Here is a tiny trained network, its code and every weight. The questions are about switching its units off for an input and a class, where a switched-off unit gives its printed mean instead of its output.

import numpy as np


def w(rows, s, z=0):
    codes = np.array(rows[::2]) - 128.0
    scale = np.full(codes.shape[1], s)
    scale[-1] = z or s
    return codes * scale


def f(y):
    return np.maximum(y, 0)


def log_softmax(a):
    a = a - a.max(-1, keepdims=True)
    return a - np.log(np.exp(a).sum(-1, keepdims=True))


def net(x, mask):
    res = np.array(x, float).reshape(1, 8) / 4 @ E
    y = f(res @ A[0][:, :-1].T + A[0][:, -1])
    res = res + np.where(mask, y, B[0][:, -1]) @ B[0][:, :-1]
    return log_softmax(res[-1] @ U[:, :-1].T + U[:, -1])


A, B = {}, {}
E = w([
[74,133,41,155,167],'x0',
[128,128,130,132,128],'x1',
[127,128,130,128,125],'x2',
[153,217,117,230,35],'x3',
[129,127,129,129,131],'x4',
[34,155,186,131,105],'x5',
[127,131,129,128,120],'x6',
[126,46,130,254,56],'x7',
],0.0062)
A[0] = w([
[192,99,252,103,91,10],'n0',
[212,93,90,150,166,19],'n1',
[14,131,212,153,139,12],'n2',
[54,110,35,135,130,9],'n3',
[181,116,98,125,135,3],'n4',
[110,20,143,80,162,114],'n5',
[114,30,139,199,105,95],'n6',
],0.012,0.0036)
B[0] = w([
[99,90,7,178,227,200],'n0',
[155,43,110,76,59,184],'n1',
[177,48,86,66,34,218],'n2',
[89,84,60,172,202,184],'n3',
[141,86,93,73,90,148],'n4',
[142,205,146,182,77,253],'n5',
[117,207,163,56,172,231],'n6',
],0.017,0.0053)
U = w([
[170,30,98,55,58,20],'0',
[75,75,57,197,235,22],'1',
[134,151,145,143,131,254],'2',
[122,214,168,5,199,89],'3',
[164,216,127,255,46,97],'4',
[132,132,144,139,127,184],'5',
[147,111,155,146,137,198],'6',
[117,122,155,137,131,164],'7',
],0.008,0.0053)

Each question gives the input, the list of numbers given to net, and the class t.
The units are the neurons (one row each of A and B). Each row of codes is followed by its name. A weight is (code - 128) times the scale printed after its matrix; where a second scale follows, it is the last column's (A, B and U).
mask holds one flag per neuron, in row order. A switched-off neuron (its flag False) gives its mean, the last column of its row in B, instead of its output. The means were averaged over made-up inputs and are rounded, as every weight is.
A unit's drop is (log p(t) with every unit on - log p(t) with that unit switched off) / (log p(t) with every unit on - log p(t) with every unit switched off).
The circuit of an input: a set's keep is (log p(t) with only the set's units on - log p(t) with every unit switched off) / (log p(t) with every unit on - log p(t) with every unit switched off). Starting from all 7 units, units are removed one at a time, each time the one whose removal leaves the highest keep (on an exact tie, the one counted first), for as long as the keep stays at least 0.8.
circuit, biggest first: the units of the circuit, biggest drop first
most important unit: the unit with the biggest drop
k most important neurons: the k neurons with the biggest drops, biggest first
drop of u: that unit's drop, to one decimal
input [-2,8,4,-5,0,5,5,-7], class 2: 3 most important neurons -> [n6; n5; n1]
input [1,-7,6,-3,7,-8,6,-3], class 0: circuit, biggest first -> [n1]
input [8,-7,-5,4,8,2,6,-8], class 1: 2 most important neurons -> [n3; n6]
input [7,5,-5,5,2,6,-4,6], class 1: 2 most important neurons -> [n3; n5]
input [6,7,-1,-8,0,7,-3,1], class 4: 2 most important neurons -> [n5; n1]
input [-6,1,4,-2,-3,6,1,0], class 0: 3 most important neurons -> [n2; n3; n6]
input [7,-1,-7,7,5,-5,-2,-7], class 1: circuit, biggest first -> [n5; n3]
input [-2,6,-1,0,8,-8,-1,4], class 0: 2 most important neurons -> [n1; n4]
input [2,0,-6,-5,-3,-8,-2,-2], class 0: 3 most important neurons -> [n1; n4; n6]
input [-7,1,7,5,0,3,-3,3], class 1: 2 most important neurons -> [n0; n5]
input [-5,-7,-6,-8,-8,-4,-6,-7], class 4: 2 most important neurons -> [n5; n6]
input [-8,8,8,3,0,-6,-2,2], class 1: 2 most important neurons -> [n0; n2]
input [5,-6,5,-8,-3,8,8,-8], class 0: 2 most important neurons -> [n2; n6]
input [-8,-3,0,8,4,-4,5,7], class 1: 2 most important neurons -> [n0; n5]
input [8,-4,8,7,-8,-1,-4,-3], class 1: most important unit -> n3
input [1,-4,-3,2,-4,8,4,-6], class 0: 3 most important neurons -> [n2; n6; n5]
input [3,-5,6,-8,1,8,4,-3], class 0: 2 most important neurons -> [n2; n6]
input [5,3,1,8,0,-8,1,8], class 0: drop of n1 -> 1.2
input [-1,-1,-4,-1,-6,8,-7,1], class 0: drop of n2 -> 0.9
input [-4,-1,-5,-5,-3,1,0,3], class 4: most important unit -> n5
input [8,-7,-2,-2,-8,-3,8,-3], class 1: drop of n6 -> 0.1
input [-7,1,4,-4,3,-6,-5,2], class 1: drop of n0 -> 1.9
